(in the rows, 128 means zero)
[122 112 129 121 122 133 104 148 126 141 100  92 146 127 129 113 118 124
 116 153 105 158 151 111 110 121 133 133 130  94 120 115 128 109 145 102
 113  71 138 151  95 121  99 130 123 111 101 159]	E
[138 128  99 128 153 111 125 127  89 121 138 132 119 120 119 161 135 100
 141 133 109 100 112 116 161 128  85 118 139 128 108 111 136 124  95 132
 103 118 117 145 102 145 119 137 129 150 116 131]	S
[148 114 140 133 150 109 150 149 118 120 141 126 143 146 127 163 119 115
 120 132  85  96  97 107 168 111  96 121 147 151 122 121 118 136  73 130
 114 122 131 159 134 146 129 136 127 152 134 135]	A
[118 142 131 126 129 119 127 130 123 112 128 107 131 147 140 117 113 117
 119 127 139  93 124 118 134 142 149 124 126 145 154 136 141 140 132 109
 120 139 161 153 135 121 117 121 129 136 121 154]	W
[150 131  98 109 135 131 118 140  95 127 146 117 150 123 107 157 115 114
 127 143  96 114  93 142 157 101  81 104 114 119 110 133 110 133  85 129
 118 124 127 146  99 141 141 123 122 151 117 136]	S
[119 105 184 153 154 140 141  92 145 128 161 173 123 137 144  92 157 126
 142 110 150 138 157 135 107 114 102 122 118 143 148 122 116  99 146 129
  82 112 139 178 120 117 143 115 154 112 110 117]	U
[126 122 117 118 106 125 105 106 136  87 137 131 149 141 137 138 106  91
 133 151 165 166 173 118 135 105 107 105 127 177 107 126 138 132 120 145
 154 160 129 185 131 101 124 129 156 144  78 135]	H
[ 99 180  92 125 151  60 110 166  82 183 173 127 182 179 175 114 118  97
  75 186 160  58 116 156 196 176 128 119 142 169 109 208 154 126 157  25
  81 168 166 171 150 170 145 130 174 146 106 131]	S
[135 122 104 108 136 157 148 111 111 157 168 100 122  95 201 169 201 121
 115 145 148 131 149 117 114 125 115 140  92  92 135 108  93 133 104 129
 100 116 130 168  58 142 145  97 137 117  85 117]	U
[126 133 144 121 106 132 131 119 109 131 130 112 123 131 126 133 125 121
 107 138 118 139 148 121 115 106 139 127 141 104 158 120 106 131 106 107
 151  92 139 143 104  89 112 129 132 129 118 142]	X
[127 125 145 141 174 128 131 166 122 120 140 143 144 109 161 186 119 127
  94 145 108 130 151 119 140 112 123 122 121 142 108 134 126 112  77 150
  99 129 118 151 130 146 148 136 122 148 138 145]	A
[124 133  83 120 119 117 152 131 134 118 118 116 157 107 158 139 108 143
 139 146 142 112 159 127 159 153 171  96  92 145  96 138 164 156 117 173
 106 151 127 153 120 168 145 133 138 118 128 117]	A
[141 116 128 127 135 115 117 130 103 121 142 130 138 114 134 143 133 110
 125 128 111 134 100 127 159 117  93 130 132 170 105 116 121 110 103 132
 124 157 133 125 117 132 123 122 143 142 136 121]	H
[107 124 155 131 116 129 127 121 132 140 151 116 129 156 126 114 109 134
 106  94 104 117 105 136 144 124 125 147 126 102 143 120 121 109  93 123
 129 132 124 154 150 132 128 141 128 143 132 156]	X
[118 152  49 108 127  89 136 113  82 140 161 216  39  17 172 208  59  94
 128  96 158 109 157 136 167 108 125 176 109 125  83 212 126 121 118 122
 178 155 137 151  68 148 199 123 121  70 151 122]	J
[131 126  84 131 108 126 140 122 131 135  98 135 138 130 147 106 130 134
 139 146 146 102 145 125 132 137 171 128 120 110 134 125 139 127 120 151
 120 158 144 147 108 154 151 123 138 116  95 150]	U
[123 139 110 149  99 104 124 128 123 118 152 138 131 130 121 115 142 121
 120 149 133  92 119 131 129 113 123 108 129 147 121 128 137 146 125 139
 128 159 152 140 107 149 131 122 141 133 157 147]	J
[116 126  67 107 209 117 131 159 100  86  44 140 118 100 120 119  74 117
 146 190 179 105 138 128 124 150 193 134 124 151 139 200 148 153 114 116
 170 133 193 146  47 111 135 124 174  98 171 139]	S
[123 132 147 139 151 129 128 124 126 117 142 100 150 127 140 137 146 130
 123 146 158 126 139 126 110 116 105 131 128 149 146 146 112 158  76 137
 125 130 115 166 107 140 152 125 124 143 111 126]	A
[110 154 118 103 151 126 122 152 158 103 153 148 148 217 160 117 100 108
  96 156 123  91 130 114 133  97  86 107  85 126  54 185 123 156 147 128
 104  91 179 140 143 131 132 118 165 147 120 146]	J
[121 131 121 135  70 134 115 148  78 139  95 124 189 152 144 125 109 115
 101 134 101  91 164 135 127 139 162  73 151  65 218 125 120 134 104 160
 153 181 167 101  30  83 165 117 139 157 119 161]	X
[109 115 156 126 137 116 128 119 104 156 158 128 140 120 151 116 156 130
 108 141 124 143 128 117 154 115  80 148  92 133 157 129 105 100 100 112
  96 123 133 152  51 146 174 123 139 130  85 138]	U
[131 120 136 123 127 135 115 129 125 113 144  98 141 123 119 137 135 116
 112 144 127 140 137 117 139 118 141 125 119 135 129 136 122 121 118 110
 143 101 141 155 141 106 118 117 135 139 109 142]	H
[129 122 154 127 163 150 120 133 127 122 127 121 145 139 138 112 153 125
 134 128 139 150 128 128 112 127 108 149 130 112 157 126 108 162  69 152
 116 133 122 150  96 127 132 103 114 128 117 120]	A
[144 121 138 122 155 106 137 151 126 131 155 132 141 147 133 146 129 115
  97 130 102 131 102 125 166 118  96 130 131 118 116 116 120 137 105 131
 126 126 125 163 137 158 131 132 123 134 133 147]	A
[123 159  94 131 105 137 114 117 122 136 137  49 144 118 128 152 128 116
 126 155 165 133 154 159  89 110 124 132 110 121 141 130 129 147 146 108
 152 136 113 136 112  94 115 105 124 152 123 110]	J
[139 121 114 116 122 108 121 129 125 138 111 131 134 122 124 146 134 135
 135 127  90 138 106 122 120 135 119 162 128 152 117 130 152 126 105 152
 118 135 119 157 122 122 142 144 120 156 114 147]	V
[154 112 141 129 137 115 132 132 100 125 120 147 104 133 133 133 136 114
 120 145 125 107 109 122 128 132 104 132 151 115 136 108  95 139  87 151
 113 146 142 163  82 143 116 134 131 152 105 138]	X
[131 150  97 134 152 142 132 147 139 127 105 138 134  97 147 120 131 144
 124 128 134 113 144 118 125 151 145 132 119  88 102 117 153 143 148 142
 132 133 134 125 115 156 145 130 137  97 120 148]	E
[127 135 133 116 116 116 124 136  82 114 126 117 110 113 137 147 118 121
 123 134 111 123  99 107 161 125  97 122 108 145 121 111 133 130  99 128
 105 158 138 122 104 147 116 120 120 144 141 154]	W
[131 130  80 104 155 157 130 106 111 135  84  88  85  83 149 158 104 152
 146 159 143 163 120 149 124 112 166  99  83 126  92 102 109 128 107 136
 119 116 105 127 102 152 146 143 105 106 124 144]	S
[192 182 172 126 191 176 125 148 126 151  52 119  72 124 160 158 157 127
 122 169 180 182 109 146 166 146 118  54 109 146 145  72  93 152  88 163
  72 110 183  63 142 129  76 103  92 154  57 121]	W
[116 146 145 115 114 135 127 143 125 131 165 126 135 120 136  95 128 140
  99 129 111 143  96 141 160 148 118 161 112 117 129 118 137 148 123 124
 143 188 144 147 149 144 155 117 142 127 123 123]	H
[ 97 120 138 103 102 112 112 133  96 113 131 116 129 131 158 145 109 113
 124 130 132 111 132 106 131 154 128 103 134 180 142 133 144 140 125 116
  83 152 139 157 120 117  94 117 145 145 131 147]	W
[116 138 150 138 114 136 135 117 132 124 130 104 136 113 129 123 130 133
 121 145 169 132 146 135 123 146  90 130 121 144 156 129 120 142  91 129
 131 143 136 152  79 103 153 124 152 143  87 115]	X
[176  96 155 108 222 173 166 103 177 106 109  68  94 132  38 216  47 101
  94  85 142 103 102  95 165 153  26 183 119  90 140 209  32 147 130  94
  58  55 132 159 245 167 116  60 102 139 136 154]	H
[132 102 140 119 138 134 119 129 120 115 134 101 133 122 130 140 131 111
 119 150 124 142 129 108 131 120 130 145 127 119 128 148 110 109 113 120
 124  94 148 156 129 110 102 112 119 145 121 132]	H
[130 127 155 119 144 119 132 132  98 131 150 119 121 149 159 108 181 140
 107 146 130 130 115 135 123  86 160 140 109 143 132  88 155 120 104 116
 132 125 134 103 109 133 122 122 103 128 143 133]	J
[123 133 167 145 125 155 107 126 124 127 111 106 117 133 110 111 123 144
 128 137 117 153 141 127 126 106 148 127 116 128 150 154 113 140 114  97
 136  80 138 139 142 123  86 125 140 120 127 150]	E
[111 127 157 149 161 154 118 122 125 120 133 107 148 118 122  92 137 117
 145 133 157 145 151 126  87 130 117 130 131 111 132 125 146 128 121 128
 100 125 138 170 107 142 110 129 149 131 129 121]	E
[151 120 163 109 177 105 120 130  83 143 136 139 131 145 129 169 132 119
 127 144 106 139  90  95 127  72  71 158 101 161 120 163 118 155 108  83
 140 111 141 200  79 104 142 112 140 158 115 182]	E
[134 132 163 148 100 101 122 144 108 138 106  90 163 148 118 146  93 111
 121 124 120 107 138 126 163  96  70 143 122 203 151 126 152 101  59 115
 113 112 161 132  59  46 171 102 132 181  70 144]	X
[138 157  89 123 121 135 119 142 152 120 142 120 162  96 152 129 158 142
  87 135 141 122 154 140 168 145 187 150  97  91 107 118 133 140 125 155
 159 148 138 118 126 145 157  94 111 104 118 146]	H
[113 125 163 131 122 143 113 132 134 139 114 111 130 122 113 137 161 143
 103 142  95 174 149 126 111 151 156 146 130 122 167 121 131 128 112 106
 138  89 127 155 118  83 132 136 144 137 110 155]	V
[151  75  90  56 142 108 128 111 112 191 120 119 203 188 108 174 134 106
  98 125  59 150 104 110 137 119 133 132 123 154 131 164 145 120  77 129
  70  72 140 151 149 152  89 162 135 136  77 161]	S
[143 125 126 127 155 111 143 136 103 115 139 119 139 137 133 134 123 122
 115 131 103 113 102 117 152 116  80 135 131 128 122 110 110 150 106 128
 126 159 118 163 120 166 139 129 139 130 138 126]	A
[125 143  97 109 124 128 131 121 149 102 112 135 137 121 163 117 126 140
 117 143 162 123 131 124 130 145 193 135 123 103 120 114 135 142 127 153
 151 149 144 153 142 139 111 127 103 111 118 147]	W
[109 146 100 132 133 125 123 143 126 136 137  98 133 125 134 118 101 123
 125 139 114 104 121 150 145 147 134 137 126 107 137 135 140 130 126 139
 101 129 148 165 123 140 121 134 123 147 120 117]	S
[ 81 175 123  79 105  83 101 119 105 134  76  62 180 126 143 125 117 153
 147 112  69  98 131 108  97 121  46 129 148 179 219 158 134 161 123 142
 187 161 125  92  48 115 179 165 106 150  90 123]	V
[124 141 137 137 128 138 116 131 112 123 135 126 119 121 108 133 164 125
 115 150 139 143 150 111 140 113 145 125 121 119 154 107 119 132  99 103
 136  87 118 137 113 105 113 109 150 137 102 157]	U
[115 145 125 121 131 126  99 138 127 123 139  96 155 119 122 146 129  94
 115 152 126 147 148 113 140 114 126 126 124 135  98 115 120 125 108 108
 135  99 141 148  91  87 142 103 134 144 110 158]	H
[127 133 135 115 138 114 102 151 119 135 126 116 134 127 137 143 119 112
 110 109 123 105  98 142 145 140 144 122 146 176 117 117 136 133 107 127
 123 159 151 143 144 131 132 111 147 145 133 157]	H
[113 119 118 142  84 138 121 117  99 132  98  64  72 115 147 166 120 112
 146 149 134 132 171 106 124  94 132 118  95 152 135 165 142 102 122  82
 120  71 163 128 108  75  90  96 131 120 142 146]	J
[131 161 155 199 166 138 137 120 148 146 144 131 115 113 108 145 177 108
 154 133  71 118 141 108 111 105 140 154 152 122 149 126 139  97  60 127
 131  76 158 154 100  90 165 160 103 160 130 156]	V
[127 128 126 124 153 136 108 141 121 141 168 114 141 122 126 139 147  95
 116 111 131 104 121 137 118 154 155 126 144  92 141 140 130 131 113 145
 114 138 139 155 137 148 130 123 118 155 125 145]	H
[143 109 139 105 151 156 135 122 124  96 167 108 142  90 119 154 138 121
 123 151 151 152 130 108 138 135  62 137  97 132 121 136 100 146 106 143
  92 127 109 144 102 127 145  93 118 149  99 101]	H
[105 136 125 131 136 118 130 128 148 103 125 114 161 111  93 138 140 123
 120 142  87 137 159  84 103 132  80 165 147 167 155 138 144 135 111 109
 145  95 132 158  84  74 161 142 160 129 114 142]	V
[104 160 196  78 147  94 155  89 110 104 187 129 176  94  65 135  57 100
 150  65  45 119 137  79 144  21  48  29 197 197 201  55 112 107 132  84
 135 101 157 184 130  78 112 115  99  96 210 150]	X
[133 130 135 107 194 139 126 123 145  85 146 125 158 139 144 148 133 108
 141 109 141 136 184 134 125 114  87 137 113 174 105 107 128 162  80 150
 124 137  83 161 105 143 139 123 140 113  93  91]	A
[120 149 126 133 121 113 123 127 111 124 113 134 104 151 140 102 132 129
 109 127 145  89 128 133 127 129 136 138 133 116 112 120 141 142 133 123
 120 149 145 110 148 166 129 115 129 117 137 140]	J
[138  85 107 113 151 137 142 135 134 124 108 158 123 133 181 118 137 124
 109 143 184 137 135 138 109 144 160 145 125 128 120  97 122 119 146 143
  97 150 138 164  95 117 140  92 159 106 114 140]	U
[119 117 152 127 139 150 112 123 115 102 132  88 147 115 101 111 123 122
 116 134 144 145 135 115 126 132 111 119 130 134 157 126 108 120 128 106
 115 115 125 122 131 107 125 102 137 134 125 127]	H
[124 153 148 124 139 132 118 143 115 143 113 112  91 155 122 101 123 151
 124 132 107 107  91 129 137 144 151 130 124  85 158 106 111 148 113  99
 145 154 123 150 148 141 126 135 109 136 117 177]	X
[147 115 121 126 140 116 122 143 111 120 134 114 133 126 127 138 129 100
 115 141 114 123  99 121 163 134 102 135 134 135 116 110 120 122 115 135
 119 160 147 138 115 144 120 115 135 148 136 138]	H
[ 95 144 149 151 131 135 119 129 124 104 128 106 124 109 143 111 132 119
 135 141 159 108 130 117 134 167 114 118 125 169 163 137 129 139 102 116
 114 144 167 161  89 109 120 124 166 141 111 118]	W
[130  97 143 123 132 122 133 131  96 124 111 158 115 121 137 140 147 137
 131 145 113 140 102 117 139 105 124 143 131 139 124 100 122 102  81 130
 131 155 116 135 111 145 120 129 144 134 141 152]	U
[157 166 102 149 147  88 145 144  81 177 127 168 175  89 115 137 123 134
 118 156  84 120  72 130 157 100  95 102 134 184 158 111 133 118 158 103
 118 195 179  99  90  88 148  97 139 128 189 128]	J
[132 143  82 135 100 136 134 120 129 135 104 101 119 124 153 138 137 138
 111 142 146  80 146 133 121 129 160 116 105 113 129 143 125 149 118 139
 132 151 154 116 113 165 164 118 124 107 112 155]	J
[135 140 112 111 167 140 130 160  97 114 127 103 111  90 169 186 147  91
 143 172 122 137 117  59  97  75  60  94 160 151  91 102 128 130 107  93
 127  75 165 163  77  82  83 114 149 134 146 153]	E
[102 188  79 145  27 103  88 131 138 136 100 196 251 125 122 109  78 173
 171 139  41  61  99 175 217 148 244  93 157 152  97 150 113 167  84 153
 148 180 176 201 160  78  68  74 168 155 177 101]	S
[110 136 126 152 141 131 130 103 131 115 157 136 137 117 134  84 144 114
 133 122 174 112 126 143 135 142  76 130 148 142 149 129 131 130 108 131
 116 130 152 165  93 123 160 127 153 115  93  94]	S
[124 150 112 136 111 128 128 117 120 123  93 116 126 135 138 120 137 137
 124 141 128 119 170 116 132 143 139 157  95  94 119 122 136 151 114 146
 126 145 132 120  87 125 132 108 135 122 120 152]	X
[116 123 167 139 115 134 141 132 144 130 151 136 141 158 130 101 139 138
 119 144 113 125 122 116 118 126 150 111 152 145 153 144 131 161  88 124
 110 124 154 198 179 140 117 137 141 128 123 145]	A
[124 129 151 146 145 139 117 123 131 113 142 112 154 113 140 119 140 121
 134 130 143 125 131 133 128 122 104 151 118 160 121 138 134 111  96 125
 135 167 154 171 130 117 152 108 146 140 112 117]	H
[175 116  57 139 141 112 140 115  98 129 166 176 101  72 139 167 178  86
 156 119 127 143 107 114 143  84  34 155 112 143  60  95 128 102  98 168
 107 147 104 110  52 148 131 113 144 112 146 123]	U
[123 140 145 141 147 141 122 123 150 109 131 113 134 121 134 114 163 133
 144 141 127 147 140 132 125 136 111 150 126 157 140 114 138 124  89 129
 140 133 126 157 101 107 145 138 134 138 105 114]	V
[127 133 111 138 139 144 121 135 145 116 104 112 146 139 150 108 123 134
 147 115 137  89 163 143 105 146 168 130 118 110 118 122 154 158 138 155
 122 153 123 141 100 157 146 127 129 116 114 146]	E
[118 131 172 163 147 124 133  98 152 121 143 110 156 144 118  97 126 121
 138 131 173 127 128 157 123 120 119 116 138 148 136 131 102 151  89 136
 129 121 132 191 102 134 165 129 139 141 115 115]	A
[142 126 145 138 146 134 126 143 115 116 153 104 141 141 123 153 123 115
 116 139 111 115 138 111 164 110 128 104 117 122 136 126 102 138  94  97
 115  82 127 194 130 110 126 104 129 144 110 143]	A
[128 156  95 105 143 157 137 137 160 171 116  91 115 118 177 161 150 131
 123 143 110 147 121 127 115 153 138 135 103 134 128 153 130 148 108 132
 112 116 172 155 118 117 146 129 134 123 115 149]	V
[ 70 115  67  99  85 108 136 178 140 108  28 114  91  99 140  94 117 170
  78 115 145  98 104 111 121 208 221 117 176 140 156  99 196 127 175 122
 219 100 169  86 172 112  81 169 252  73 144 155]	U
[139 112 199 119 140 162 169 105 112  94 130  89  71 151 123 106 149 111
 137 128 188 110  87 124 123 135  67 138 145  41 157 106  93 152  92  89
 185  90 172 186  93  89 126  95 147 142 112 107]	X
[161 101 112  77 133 115 164 166  73  87  68 171  59 151 111 117 107 156
 141 166 113  94  64  89  83 122  98 175 124  40 105 160 156 168 145 110
 219 152 128 107 107 107 169 139 110 123 140 187]	X
[113 135 114  94 112 147 110 187 141 137 193 127 146  59 155 191 159 142
 105 131 118 114 105 104 155 220 100  57 125  69 154 130 144 137 190 146
 121 147 132 198 186  95  96  95 135 168 107 139]	H
